Each row has a class, written as a number after it.
[-18 -21 -57 -34  -7 -31  -3   4  10 -19  -1 -45   1  12 -14  45 -42 -31
   8  21 -36 -17 -11  -1  44 -17 -56 -35   5  50  12   4   3 -21  18 -29
  -5 -25   2 -44 -16  40 -10] | 1
[-15 -15 -76 -36   1 -18 -15 -14   5 -22  11 -23  12  -3  -7  25 -25 -36
   6  29 -29  -5  -8  -4  17 -14 -24 -41  -3  52  35  16   8 -26  10 -38
  -3 -23  -2 -26 -18   4 -14] | 8
[ -3  -9 -78 -39 -13  35  16 -27   6  -3  54   0  35 -38  56 -53 -13 -13
  33 -18   7 -26   8  -5  21 -31   8 -32   1  -2  -3 -20 -32 -12 -22  -7
  17   5 -19 -27 -11  83 -37] | 0
[-29 -23 -79 -62   9 -35  27 -13  13 -31   3 -21   0  19 -22  26 -15 -33
 -14  37 -40   0 -17   2  23 -25 -73 -48  -3  75   8   2  19 -29   8 -34
  -2 -30  11 -10 -34   8 -14] | 8
[ 11   8 -16  37   8  42  27  45  10  16   4  42 -20  -8  44  17 -13  36
 -19   8  38   6  10  19  16  34  37 -21  -1  73  29  24 -21 -44 -18  -2
  24  28   8  37 -22 -31  20] | 11
[ -1 -12 -27   3  12  18  27  27  29  -2  -3  49 -22 -22  40   8  -5  12
 -16   2  46  26  -9  12  22  -1  28 -19 -10 104  12  22 -11 -32 -23 -27
  29 -29   7  24 -35 -49  33] | 8
[ -6   5 -20  47 -23  39  -5 -18  23  11 -21  -2  -5 -45  16  -4 -15  14
   3  -6 -33  13  -2  14  34 -11  58   8 -45 -21 -19 -13  36  -3   3   6
  37  10 -19  48 -26 -11  36] | 4
[ -8  20 -18  21   2   4  53  27  24 -20 -14  51 -23 -23  41  11 -16  15
 -19  21  47  28   0  26  48   4  13  -6  -9  61  -4   6 -26 -35 -10 -11
  32   5   7   9 -52 -28  24] | 9
[-52 -20  -5  14 -30  15  16 -29  57 -10 -22  19  -8 -44  34 -25   7 -20
  26  -9  -7  25  -3  29  57 -22 -20   2 -23 -24 -52 -23  30  21  17  -9
  26   1  -9 -21 -38 -22  23] | 9
[ 27   7 -33  21  15  49  20  39  23   9  29  34 -18 -20  24   3  -8  21
 -17  15  37   7 -16  20   5  38  59 -19  -4  68  40  30 -19 -43 -14   4
  24   6  -4  30 -28 -48  18] | 8
[ -8   4 -77 -59  -2  18  23 -10  -6   0  43  28  21 -25  41 -33 -33 -14
  31 -33  10 -17  -2 -26  38 -26  -2 -47  -6  14  15 -27 -23 -30 -40 -26
  24   3 -13 -28 -24  66 -22] | 5
[-28  -3 -80 -26   6   3  17  17   8 -25  16 -12  -6   0  -8  36 -23 -16
 -20  38 -42 -16 -13  -1  13 -10 -38 -36  -7  34  24   4  13 -44  16 -33
  -2  -6   2 -19 -26  38  -6] | 3
[-38 -24   2  35 -20  48   8 -18  41  -5   4  19 -26 -44   8 -13 -10  -8
  24  -7 -10  33  -6  16  60 -11 -25  -1 -38 -12 -25 -13  28  11  21 -17
  22   9 -10  17 -36 -35  22] | 10
[ -4  -2 -35  20   5   6  23  31  39   1 -16  61 -19 -14  48  16 -12  12
   1  -6  38  23   2  12  32 -12  11 -22 -16 114  10  23 -14 -35 -27 -13
  25 -11  14  21 -32 -17  36] | 2
[-17   6 -80 -22  -6 -29 -10 -12 -13 -18  12 -35  17   3 -13  34 -36 -31
  21  31 -37 -10  -3   1  25 -10 -53 -38 -10  65  25  14   8  -6  14 -17
  -1 -23   0 -30  -5  27 -13] | 6
[-23 -25   8  38 -22  23   2 -17  39   9  -3  -1 -32 -38  -1  -2  -9  -8
  25 -13  -2  35   4  14  61  -3 -14   2 -30   4 -15 -19  28  18  11 -12
  22  -3 -13  -9 -27 -35  29] | 1
[-24 -23 -72 -28   2 -31  -8  10   0 -16  11 -36   5  14 -17  47 -38 -23
  12  21 -32 -27 -32   2  40  -8 -52 -32  13  65  14   8  -1 -38  19 -17
   4 -16   9 -23 -19  27   2] | 7
[  8  10 -24  14  14  20  41  28  27 -14   8  58 -31 -21  20   3 -11  10
 -25  10  53  41  -5  14  35  17  16  -4   1  86  24   9 -15 -40 -17 -19
  25  -3  17  25 -44 -58  18] | 8
[-33 -27  13  38 -23  22  -5 -14  44   8 -11   7 -27 -38   1   2  -5  -8
  24 -11 -13  36   3  15  55  -8 -20   7 -24  -3 -22 -14  32  27  15  -9
  17 -13 -11 -13 -21 -26  23] | 1
[-21  18 -22  17  19   7  44  30  14 -15 -17  53 -27 -14  32  22  -9   6
 -17  27  35  14  -7  21  22   1  18 -22 -16  86   8  16 -20 -34 -13  -2
  26  -9   4  10 -45 -31  30] | 9
[ -2 -20 -86 -73  -8  -8  26 -33  -9 -13  33 -11  28 -45  65 -37 -39   9
  41 -16   7 -19   9 -16  30 -42  21 -38 -16  38  23 -30 -27 -35 -29 -32
  19  16  -6 -23 -24  69 -17] | 4
[  7   9 -19  34   6  50  30  48  13  10   1  44 -15 -15  44  23 -17  33
 -19  18  22   2   8  19   9  27  45 -23   1  59  30  21 -20 -45 -13   3
  18  23  13  35 -20 -20  20] | 11
[-16 -20 -64 -46  -4  31  20 -28   9  -6  40   2  13 -15  48 -35 -24   2
  16 -20   2 -20  -1  -4  30 -29  -6 -25   1  -8   6 -37 -22  -6 -10 -15
  15  16 -15 -15 -24  57 -31] | 0
[ -1   8 -78 -54   2  38  18  -1  -1 -15  37  15  27 -33  53 -19 -37  -4
  27 -27   2 -27  -3 -18  42 -35  10 -62 -18  14  20 -17 -27 -46 -30 -32
  23  -3 -26 -20 -31  65 -35] | 10
[ -3   1 -32  18   6   6  26  31  36  -3 -12  61 -22 -15  48  15 -11  14
  -2  -7  40  25   3  11  34 -13  12 -18 -17 114  13  19 -14 -36 -26 -10
  26  -9  15  20 -36 -23  34] | 2
[-20   2 -69 -47  -3  33  35  -1  -5   3  27  28  26 -27  47 -23 -26   1
  21 -23   1 -18  13 -13  33 -25  -3 -66   1  17  20 -29 -22 -39 -36 -35
  23  11  -6 -15 -23  65 -24] | 11
[-12 -21 -88 -51   0 -33  38 -11   4 -10   2 -30  -8  35  -9  24 -24 -28
 -20  26 -34 -17  -9   4  28 -30 -73 -48  -6  76  -6   3   6 -25   8 -16
   4 -10  19  -6 -29  35  -6] | 0
[ -4   2 -26  48 -20  36  -9 -15  19  10 -19  -4   1 -54  17  10 -16  14
  12   1 -33   6   4  14  39  -5  62   9 -44 -23 -20 -14  35  -2  10  11
  36  15 -22  39 -27 -14  40] | 4
[-26   4 -71 -12  -4 -13  14   6   7 -27 -14 -23   0   2  -1  28 -20 -22
 -13  42 -43 -16 -12   6  26 -12 -20 -44 -12  38  -1  13  11 -39   4 -30
  10  -4  -4 -22 -28  24   1] | 9
[-17  12 -27  13  21  29  38  35  11 -22  -6  56 -26 -22  28  32 -26  13
 -12  15  35  16  -6  10  22   1   4 -26 -24  90  24  14 -24 -36  -6 -11
  19  -9   2  20 -45 -32  21] | 10
[-10   5 -20  11  22  16  30  29   9  -7  -1  65 -38  -2  26  19 -22  11
 -18   6  39  23 -14   2  17   6  20  -9 -14  93  29  10 -19 -31 -19  -5
  22  -1  12  26 -36 -26  28] | 5
[ -9 -31 -92 -74  -1  -7  23 -17   7 -12  40  -2  30 -39  71 -28 -37  11
  38 -23  12 -25 -10 -12  37 -28  -2 -41   0  56  26 -36 -35 -48 -27 -34
  21  11  -7 -31 -25  65 -15] | 7
[-17  -6 -11  30 -17  15 -10  -7  40   1 -28  13 -12 -26  21  22 -12  -4
   0  -1 -40  24  -2  11  47 -22  33  15 -34 -25 -18  -7  38   3  18  -1
  15   5   5  30 -17 -13  23] | 4
[-27   0 -80  -6  -3 -15  15   2   3 -29   7 -16   5  -2 -13  33 -29 -19
  -4  42 -53  -3  -8   0  24 -10 -57 -45 -13  58  10   5   8 -26   2 -26
   5 -10   4 -19 -17  34  -4] | 6
[ -4   8 -18  14   5  14  36  26  28  -5 -23  41 -21 -15  58  12 -10   9
 -14   6  40  12  -4  17  39 -15  44 -19 -14  81 -12  19 -11 -40 -23 -18
  32 -14   4  16 -41 -23  34] | 9
[-34 -15 -80 -48  13 -50  24   3  11 -25 -14 -26   3  26 -15  53 -25 -19
  -8  38 -50 -19 -28   2  29 -25 -88 -38   1  84  -3  -4  15 -40  16 -18
   1 -22  10  -8 -29  35   1] | 7
[-33 -21  -2  37 -14  41   3  -9  50   4  19  23 -36 -34  11 -13   4  -7
  16  -3 -10  26  -7  15  48  -7  -7   5 -25 -16  -8 -16  33  -4  20  -7
  19  12 -10   9 -37 -18  19] | 3
[ -1 -28 -87 -86 -10   2  29 -33  -4 -10  37   0  24 -34  68 -46 -42   6
  38 -31  15 -15   2 -24  31 -32  13 -41  -9  35  20 -42 -29 -28 -37 -39
  18  16  -8 -26 -25  65 -21] | 5
[ -9 -24 -89 -48   0 -34  25 -11   1 -13   0 -31  -6  32  -7  25 -21 -26
 -17  28 -35 -14  -7   0  27 -28 -64 -43   0  67  -1   6   8 -23  11 -18
  -1  -7  20 -13 -25  37 -12] | 0
[-15   3 -64 -42 -10  21  17 -24  11 -20  34  -4  43 -41  63 -55 -10 -16
  38  -9   7 -29   2   2  34 -24   6 -32  -4  -7 -17 -16 -23 -24 -23 -20
  22   8 -35 -39 -24  81 -34] | 9
[ -6   4 -64 -37  -2  45   9 -10  14 -12  55  12  33 -44  59 -54  -3   0
  30 -11   9 -33   0  -9  10 -22  17 -20   5 -20  10 -23 -17 -35 -19  -8
  13   2 -27 -24 -18  90 -41] | 3
[-42  -6 -58 -15   3  -2  16  14  -7 -29 -18   0   0   3  -1  41 -26 -11
 -26  39 -52  -3  -1   2  15  -9 -63 -42  -8  46  18   0  14 -34  11 -44
   3   3  15  -5 -16  24   3] | 11
[-23 -12  -7  45 -17  24 -13   4  65   3 -15  20  -7 -24  27  29  -7   3
  -1   1 -45  13 -16  15  44  -9  22  15 -16 -21 -17 -15  27 -18  17   5
  15   7  -2  33 -15 -11  17] | 7
[ -5  -2 -61 -20  -5 -17 -14  -5  -7  -7   0 -56   5   3 -18  44 -40 -35
  19  22 -23 -14   3  -5  29  -8 -25 -37 -10  58  27  13   3 -11  10 -26
  -8 -26 -13 -39 -11  24 -14] | 1
[ -5  -5 -76 -28   0 -16 -29 -13  -8 -11   4 -29   6   8   0  24 -40 -25
   9  28 -37 -13 -13 -11  13 -11 -11 -32  -4  34  28  11   5 -26   6 -19
  -4  -8  -6 -20  -7  39  -5] | 5
[  2  17 -37  22   6   1  50  25  12 -18   7  45 -20 -19  25  17 -29  19
  -4  15  37  30  -1  18  56  16 -16  -3  -8  98  10  -5 -18 -26 -10  -1
  30   4  17  22 -39 -31  21] | 6
[  4 -24 -89 -77  -6   8  20 -32 -10 -13  42   1  21 -33  63 -50 -46   9
  34 -27  11 -16  -3 -22  28 -22  22 -38  -6  36  27 -42 -30 -36 -37 -33
  21  22  -8 -19 -21  65 -17] | 5
[-24 -29 -78 -70 -10   7  42 -26 -10 -12  26   8  27 -34  71 -39 -32  15
  26 -21  12 -14  21 -13  28 -29  -9 -57   1  45  25 -45 -32 -35 -36 -48
  19  25   2 -20 -23  59 -23] | 11
[-19  -7 -58 -41  -1  21   1 -14  24 -17  32  19  22 -21  53 -33 -15  11
  20 -20   1 -12  -5  -3  29 -33 -11 -21  -2   2  22 -32 -14 -16 -16 -11
  17  10 -17 -16 -27  63 -29] | 2
[-49 -12  -7  20 -25  10   9 -24  55  -9 -28  16 -11 -42  27 -26   9 -20
  26  -8 -10  28  -7  27  55 -14 -22   3 -25 -26 -47 -22  27  22  18 -12
  24   2 -15 -19 -32 -15  23] | 9
[ -5 -12 -83 -79  -7 -11  30 -29   0 -21  25 -11  28 -32  83 -45 -27   3
  31 -17  14 -23   7  -5  40 -39  19 -47  -6  40   8 -31 -27 -38 -34 -34
  22  12 -14 -39 -31  60 -25] | 9
[-23 -10 -30 -41  -4  27  12 -21  20 -14  28  -8  17 -18  46 -22 -26   7
  23 -17   8 -18   3 -10  28 -24 -15 -13   4 -12  12 -40 -18  -4 -14 -24
   6   0 -29 -32 -16  56 -38] | 1
[-17  15 -23  22  20  12  44  22   9 -18  11  53 -28  -7  13  19 -19   7
  -9  17  30  23  -7  12  26   4 -20 -17 -11 108  22   7 -17 -26 -16   0
  20  -9  15  18 -34 -28  21] | 6
[-29 -18   6  39 -18  37   3   0  51   5 -32  28 -18 -13  32  11   0   6
 -11   2 -39  29   8  13  44 -10   7  -1 -14 -27 -20 -20  34  -7   9 -18
  10  19  14  44  -9 -12  17] | 11
[-61 -29   2  16 -25  24  21 -24  47  -1 -23  33 -15 -35  24 -19   3 -10
  16 -17 -13  38   8  21  53 -16 -51  -4 -16  -3 -34 -33  33  19  14 -28
  19   9  11   4 -22 -18  27] | 11
[  1  -9 -85 -42  -9  31  26 -21   7  -1  55   6  31 -38  55 -54 -13 -13
  32 -20  18 -22   6  -4  30 -23  -1 -37  -3   4   0 -21 -37 -15 -23 -12
  20   9 -18 -29 -17  82 -32] | 0
[ -9  -5 -19  38 -19  24 -13   0  72   3 -22  31  -8 -15  22   6  -3  -4
   7 -10 -42  26  -4  15  47 -12  12   5 -26 -14  -8 -12  35  -7  14   3
  13  20   2  31 -20  -2  13] | 2
[  4   3 -69 -17  -1 -18 -24  -7 -17  -7   7 -41   8  -2  -9  38 -43 -31
  13  33 -37 -16  -3  -5  25 -21  -6 -33 -21  39  33  32  12 -31  15 -21
  -1  -5  -4 -19 -15  33  -2] | 4
[ -2   1 -80 -60  -1  17  18  -7  -4  -2  36  29  22 -26  47 -26 -34  -6
  28 -32   2 -18  -6 -25  38 -27  12 -48  -9   8  17 -29 -23 -34 -37 -24
  27   2 -14 -24 -23  66 -20] | 5
[ 27  19 -34  37   8  31  19  40  12  17  15  25 -17 -23  36  26 -20  28
 -14  21  32  -2  -3  17  13  21  77  -9 -21  62  36  34 -20 -40 -11  20
  26  17   2  33 -27 -21  26] | 4
[-17  -8 -27  47 -18  34 -10   0  37   7 -15  14   8 -49  26  19 -13  16
   6  -7 -36   1 -12  16  44   1  34   7 -26 -14 -21 -24  24 -17   7  10
  39   8 -21  36 -27 -13  38] | 7
[-33  -9 -68 -14   3   2  24  14  -4 -22 -10  -6  -6   5  -9  35 -25 -11
 -21  37 -40  -3  -8   4  26  -1 -58 -52  -9  53  19   3  12 -39  10 -45
   9   6  14  -2 -22  23   8] | 11
[-35 -35  -5  20 -14  31   2 -23  58  -3  10  23 -26 -39   2 -18   1 -21
  16  -9 -16  42 -12  20  55  -5 -14  -3 -23   7 -12 -13  38   7  18 -24
  22   0  -6   7 -38 -52  23] | 8
[-17 -16 -13  21 -13  34  -8   3  59  -3 -10  27 -18 -19  42  10   1   4
 -10  -4 -37  17  -5  11  44 -18  20  17 -21 -36 -15 -19  41 -13  18  -8
   9   7   0  29 -22   0   5] | 3
[-41 -32  -1  28 -21  28  -5 -28  44   6  -2  25 -27 -35  11 -17 -14 -14
  30 -15 -17  35  -8  11  54  -6 -19  11 -26  -2 -29 -21  35  20  13 -11
  23  13  -7   7 -29 -27  37] | 5
[ -1  15 -64 -46  -2  10  20  -3 -12  -3  36  20  25 -35  41 -18 -29  -1
  28 -23  -2 -23   5 -20  35 -43  22 -41 -13  10  21 -14 -17 -39 -33 -13
  26  -1  -8 -22 -24  65 -22] | 4
[ -7  -4 -56 -22  -7 -21 -16  -4   2 -12  -4 -42  11   0 -14  47 -43 -36
  11  26 -36 -13   3  -1  32 -17 -32 -33  -9  44  25  12   9 -14  17 -23
  -7 -25  -8 -39 -14  33 -13] | 1
[-21 -17 -68 -33  -3 -38  -4  -3 -13 -14   0 -39   0   9 -23  38 -37 -28
  13  25 -37 -16 -16  -2  35 -26 -39 -32  -7  50  10  16  10 -23  19 -20
   5 -14  11 -23 -19  36   2] | 4
[-44 -26 -52 -49   0  10   4 -19  18 -22  35   9  28 -26  61  -7 -25   8
  25 -14  -2 -25 -11 -10  28 -34 -20 -15   7   6  12 -40 -21 -22 -10 -21
  12   3 -16 -27 -22  53 -30] | 7
[  0  17 -21  23   5   4  49  26  14  -8  -6  52 -24 -26  29  20 -29  24
 -18  21  40  26   5  13  40  -4  12   1 -16  73  14  12 -17 -39 -10  -6
  31  10  18  29 -48 -19  31] | 4
[-17 -17 -70 -22   5 -21  -7  13   1 -16  15 -35   5  13 -23  45 -37 -15
   3  30 -38 -29 -36   1  29  -5 -34 -30  17  57  19   6   0 -47  20 -12
   6 -10   9 -16 -17  33   1] | 7
[ 11  -4 -84 -34  -8  42  22 -22   3   4  54   0  31 -35  46 -60 -12 -11
  28 -20  13 -23   4  -5  25 -18  11 -37  -2   0   0 -19 -33 -19 -25  -9
  22  12 -20 -19 -14  83 -30] | 0
[ 29  16 -42  45   3  39  17  43  37  16  25  46 -14 -12  38  14 -13  26
  -9  13  35   5   6  19  15  26  57 -21  -9  69  46  34 -25 -49 -23  25
  18  30   7  30 -30 -20  14] | 2
[-12   1 -75 -34   4  -8 -17   3  -1 -17  16 -25   8   1   7  37 -30 -28
   7  31 -35 -23  -4  -2  15 -21 -20 -31  -6  36  34  14  13 -36  21 -21
 -11 -19  -7 -30 -16  40 -16] | 3
[-11   1 -77 -38  -9  20   5 -21  30 -15  43  16  46 -42  57 -51  -9 -12
  50 -25   1 -23   6  -6  27 -30  -1 -31  -2  21  10 -21 -21 -24 -25  -8
  14  10 -22 -28 -19  91 -35] | 2
[ -3  -4 -15  41 -24  44   0 -13  32  11 -30 -14  -6 -41   9   8 -18  11
   7 -13 -24  12   3  13  41   2  43   1 -33 -21 -22 -33  30  10   3   4
  30  -6 -26  25 -24 -20  30] | 1
[-17   1 -70 -30  -4 -20 -16  -7  -6 -16  -5 -40  14   5   8  31 -35 -39
  12  31 -34 -24  -4   7  33 -14 -15 -36 -10  35  15  21  10 -20  16 -29
  -2  -8  -8 -35 -18  22 -11] | 9
[-11 -13 -86 -42   3 -13 -10 -13   6 -12  14 -36   8  -1 -18  20 -25 -39
  11  30 -21  -4 -14  -1  19  -8 -22 -48  -4  60  36  18  10 -21  12 -38
  -3 -28  -5 -25 -21   6 -13] | 8
[-43 -19 -12  12 -21  37  10 -20  51 -11 -12  25 -10 -48  29 -17 -10  -7
  28 -17  -7  28  -5  19  50 -15 -34  -4 -33 -13 -32 -23  23  16  21 -16
  20   2 -16  -3 -34 -20  20] | 10
[-24 -12 -77 -23   3  -6   4   3   0 -23   1  -8  -8   2  -8  34 -40 -22
 -10  33 -42  -3 -17  -9  29  -6 -37 -33 -14  42  17   3  10 -29   5 -37
   3  -1   4 -11 -22  27   8] | 5
[-15   4 -18  15   6  19  58  35  13 -14 -20  68 -22 -18  46  22 -27  27
 -30  12  39  32  13  20  42   7  -9 -11  -3  91  12  -5 -18 -40 -13 -22
  28  16  32  37 -43 -33  27] | 11
[-23 -11 -88 -50   5 -47  32 -15  -3 -29  -1 -35   2  28 -21  31 -30 -22
  -4  37 -48  -4 -11   3  33 -21 -89 -49  -7  91  -1  -8  15 -21   7 -21
  -1 -17  12 -11 -26  36 -10] | 6
[ 28  20 -36  33  13  56  24  55  22  16  35  34 -25 -12  38  14 -11  30
 -21  16  36 -13  -8  16   5  33  69 -13  -6  53  44  28 -19 -58 -11  20
  20  18  -3  33 -30 -14  10] | 3
[-21  -3 -10  47 -20  59   6  -4  26  10 -31  14  -5 -39  19   0 -12  18
  -3  -6 -36  20   2  22  34   7  29  -7 -30 -16 -23 -30  33  -5   9 -12
  35  20 -14  51 -23 -16  35] | 11
[ -6   5 -66 -37 -11  28  15 -22  11 -13  31  -1  43 -46  66 -52  -9 -13
  36  -6   4 -32   4  -1  30 -33  36 -37  -5 -14 -13 -19 -20 -28 -28  -9
  24   3 -30 -32 -26  82 -32] | 9
[ -1   1 -48 -34  -6  30  11 -19  16 -11  27 -14  37 -39  41 -36 -17  -7
  35 -14   6 -24   6  -9  20 -20   7 -21  -2   3  -1 -30 -22 -13 -19 -18
  13  -7 -37 -34 -13  85 -33] | 1
[-25 -16 -81 -57   4 -42  21 -14   0 -20 -16 -22  -1  29 -11  33 -31 -32
  -7  31 -41 -11 -11 -10  26 -25 -74 -37  -7  62 -10  -7  20 -22   4 -21
  -3 -14  12  -8 -27  33   1] | 5
